Below are the code and all the weights of a small trained network. Each question names an input and a target symbol and asks about switching units off, where a switched-off unit gives its printed mean instead of its output.

import numpy as np


def w(rows, s, z=0):
    codes = np.array(rows[::2]) - 128.0
    scale = np.full(codes.shape[1], s)
    scale[-1] = z or s
    return codes * scale


def f(y):
    return y / 2 * (1 + np.tanh(0.7978845608 * (y + 0.044715 * y**3)))


def softmax(a):
    e = np.exp(a - a.max(-1, keepdims=True))
    return e / e.sum(-1, keepdims=True)


def log_softmax(a):
    a = a - a.max(-1, keepdims=True)
    return a - np.log(np.exp(a).sum(-1, keepdims=True))


def net(x, mask):
    ids = ['ΘΛΨαβεζμξστ'.index(c) for c in x.split()]
    T = len(ids)
    res = E[ids] + P[:T]
    u = 0
    for l in range(2):
        r = res
        for j in range(2):
            rows = slice(3 * j, 3 * j + 3)
            q, k, v = (r @ M[l][rows].T for M in (Q, K, V))
            z = softmax(np.where(np.tri(T) > 0, q @ k.T / 3**0.5, -1e9)) @ v
            o = O[l][rows]
            res = res + np.where(mask[u + j], z, o[:, -1]) @ o[:, :-1]
        u += 2
        y = f(res @ A[l][:, :-1].T + A[l][:, -1])
        res = res + np.where(mask[u : u + 16], y, B[l][:, -1]) @ B[l][:, :-1]
        u += 16
    return log_softmax(res[-1] @ U[:, :-1].T + U[:, -1])


Q, K, V, O, A, B = {}, {}, {}, {}, {}, {}
E = w([
[203,93,226],'Θ',
[215,149,4],'Λ',
[176,115,122],'Ψ',
[68,199,91],'α',
[102,85,251],'β',
[128,114,189],'ε',
[161,254,197],'ζ',
[110,79,182],'μ',
[119,163,121],'ξ',
[199,193,169],'σ',
[69,196,92],'τ',
],0.019)
P = w([
[3,90,154],'0',
[34,111,158],'1',
[63,121,159],'2',
[86,143,166],'3',
[107,158,171],'4',
[134,178,169],'5',
[153,200,177],'6',
[177,219,181],'7',
[186,240,189],'8',
[161,196,183],'9',
],0.0031)
Q[0] = w([
[129,182,4],'L0H1',
[167,55,128],'L0H1',
[175,97,204],'L0H1',
[111,99,116],'L0H2',
[95,121,51],'L0H2',
[131,54,229],'L0H2',
],0.017)
K[0] = w([
[8,19,132],'L0H1',
[182,99,161],'L0H1',
[244,132,132],'L0H1',
[100,68,154],'L0H2',
[101,132,97],'L0H2',
[250,123,177],'L0H2',
],0.014)
V[0] = w([
[48,220,112],'L0H1',
[78,128,158],'L0H1',
[2,102,65],'L0H1',
[211,170,99],'L0H2',
[123,185,250],'L0H2',
[91,154,157],'L0H2',
],0.0081)
O[0] = w([
[166,196,118,127],'L0H1',
[85,204,147,134],'L0H1',
[84,7,173,34],'L0H1',
[192,144,127,128],'L0H2',
[253,152,142,253],'L0H2',
[53,13,23,153],'L0H2',
],0.0044,0.0079)
A[0] = w([
[138,104,145,110],'L0N1',
[147,6,154,92],'L0N2',
[151,123,173,131],'L0N3',
[78,127,146,254],'L0N4',
[87,119,107,115],'L0N5',
[143,155,135,64],'L0N6',
[107,184,126,159],'L0N7',
[81,81,101,168],'L0N8',
[179,82,190,78],'L0N9',
[123,174,162,68],'L0N10',
[136,103,122,213],'L0N11',
[204,112,87,225],'L0N12',
[75,146,117,64],'L0N13',
[145,116,178,85],'L0N14',
[138,158,43,105],'L0N15',
[146,132,113,197],'L0N16',
],0.02,0.008)
B[0] = w([
[211,126,136,139],'L0N1',
[115,152,50,167],'L0N2',
[173,110,150,218],'L0N3',
[111,108,222,192],'L0N4',
[82,44,142,134],'L0N5',
[149,93,140,150],'L0N6',
[83,118,185,188],'L0N7',
[59,71,77,140],'L0N8',
[126,55,85,234],'L0N9',
[134,55,144,172],'L0N10',
[162,236,116,160],'L0N11',
[159,216,96,252],'L0N12',
[147,30,64,139],'L0N13',
[170,58,87,186],'L0N14',
[110,2,35,165],'L0N15',
[118,188,166,180],'L0N16',
],0.0082,0.011)
Q[1] = w([
[165,63,124],'L1H1',
[2,138,73],'L1H1',
[117,237,123],'L1H1',
[158,63,80],'L1H2',
[108,59,153],'L1H2',
[75,201,203],'L1H2',
],0.016)
K[1] = w([
[254,70,116],'L1H1',
[27,103,54],'L1H1',
[73,239,122],'L1H1',
[164,147,21],'L1H2',
[90,69,135],'L1H2',
[46,132,178],'L1H2',
],0.012)
V[1] = w([
[209,138,64],'L1H1',
[73,222,29],'L1H1',
[254,152,89],'L1H1',
[132,112,99],'L1H2',
[159,79,252],'L1H2',
[101,120,197],'L1H2',
],0.0075)
O[1] = w([
[254,97,188,205],'L1H1',
[211,182,19,45],'L1H1',
[156,88,43,251],'L1H1',
[253,108,47,140],'L1H2',
[174,118,194,135],'L1H2',
[109,199,191,99],'L1H2',
],0.0063,0.012)
A[1] = w([
[144,168,145,188],'L1N1',
[156,166,61,173],'L1N2',
[127,113,175,96],'L1N3',
[119,78,173,123],'L1N4',
[175,200,156,127],'L1N5',
[122,104,74,143],'L1N6',
[94,97,165,4],'L1N7',
[158,110,91,7],'L1N8',
[148,154,194,82],'L1N9',
[159,51,102,159],'L1N10',
[113,197,148,114],'L1N11',
[152,184,153,227],'L1N12',
[128,255,101,173],'L1N13',
[76,59,113,174],'L1N14',
[72,123,66,86],'L1N15',
[129,186,171,136],'L1N16',
],0.016,0.014)
B[1] = w([
[169,121,237,161],'L1N1',
[85,183,127,212],'L1N2',
[93,116,63,162],'L1N3',
[126,79,89,191],'L1N4',
[104,182,36,178],'L1N5',
[177,141,147,168],'L1N6',
[254,164,110,154],'L1N7',
[74,19,254,180],'L1N8',
[180,76,72,161],'L1N9',
[107,186,76,253],'L1N10',
[128,201,107,145],'L1N11',
[125,130,217,183],'L1N12',
[30,54,132,174],'L1N13',
[70,142,111,183],'L1N14',
[237,106,154,154],'L1N15',
[191,144,144,156],'L1N16',
],0.0087,0.028)
U = w([
[182,96,85,167],'Θ',
[132,174,8,73],'Λ',
[80,168,93,155],'Ψ',
[122,116,115,162],'α',
[118,38,60,3],'β',
[127,12,183,121],'ε',
[173,105,186,119],'ζ',
[73,60,125,209],'μ',
[100,105,197,144],'ξ',
[162,209,95,116],'σ',
[128,109,118,136],'τ',
],0.013,0.012)

Each question gives the input, a string of symbols that net reads in full, and the target symbol t.
The units are the heads (3 rows each of Q, K, V and O) and the neurons (one row each of A and B). Each row of codes is followed by its name. A weight is (code - 128) times the scale printed after its matrix; where a second scale follows, it is the last column's (O, A, B and U).
mask holds one flag per unit, layer by layer, with each layer's heads first. A switched-off unit (its flag False) gives its mean, the last column of its rows in O or B, instead of its output. The means were averaged over made-up inputs and are rounded, as every weight is.
A unit's drop is (log p(t) with every unit on - log p(t) with that unit switched off) / (log p(t) with every unit on - log p(t) with every unit switched off).
The circuit of an input: a set's keep is (log p(t) with only the set's units on - log p(t) with every unit switched off) / (log p(t) with every unit on - log p(t) with every unit switched off). Starting from the 12 units with the biggest drops (on a tie, the unit counted first), units are removed one at a time, each time the one whose removal leaves the highest keep (on an exact tie, the one counted first), for as long as the keep stays at least 0.8.
circuit, biggest first: the units of the circuit, biggest drop first
top k neurons: the k neurons with the biggest drops, biggest first
top k neurons in layer l: the k neurons of layer l with the biggest drops, biggest first
heads that matter: for each layer, one digit per head in row order, 1 if its drop is at least 0.15 and else 0, layers parted by /
input β σ Θ ξ β ζ μ, target ζ: top neuron	L0N9
input ζ ε Λ α ε ζ μ, target ζ: top 2 neurons	L0N15, L1N10
input Ψ ε Λ Θ β μ, target Θ: top 3 neurons	L1N8, L1N10, L0N14
input μ β ξ μ τ, target μ: heads that matter	00 / 00
input ξ ξ α, target μ: top 3 neurons	L0N13, L1N10, L0N15
input β μ Ψ, target Ψ: top 3 neurons in layer 1	L1N13, L1N2, L1N5
input Λ ε Ψ Λ μ σ, target σ: top 3 neurons	L1N5, L1N8, L0N4
input ξ τ ε σ ε, target σ: heads that matter	11 / 10
input μ ε ε ε Λ Λ Θ, target Θ: top 2 neurons	L1N8, L1N10
input ε ε τ Ψ μ ε, target ε: circuit, biggest first	L1N2, L1N5
input μ Λ Θ σ ε, target σ: top 2 neurons	L0N15, L0N4
input Θ σ μ Λ μ β Ψ α ε, target Λ: circuit, biggest first	L1N10, L1H2, L0N12, L0N4
input ε ε Θ μ ε, target Θ: top 2 neurons in layer 1	L1N8, L1N2
input Θ σ ε ξ μ Ψ ξ, target ξ: top 2 neurons	L1N10, L1N13
input μ Ψ τ μ ε, target ε: circuit, biggest first	L1N5, L1N2
input ζ ζ ε ε, target ζ: top 2 neurons	L1N10, L0N7
input ξ ξ Θ μ σ Θ μ τ, target μ: heads that matter	01 / 00
input μ ζ ζ β ξ σ Ψ ε Θ, target Θ: top 2 neurons	L1N10, L1N8
input ε Λ μ ξ Ψ ε, target Λ: heads that matter	10 / 01
input Λ Λ μ, target Λ: heads that matter	10 / 00
input Ψ Λ Ψ σ α, target μ: heads that matter	11 / 00
input ε Θ ζ ε ε, target ζ: top 2 neurons	L0N9, L1N10
input σ ε μ, target σ: top 2 neurons in layer 0	L0N12, L0N4
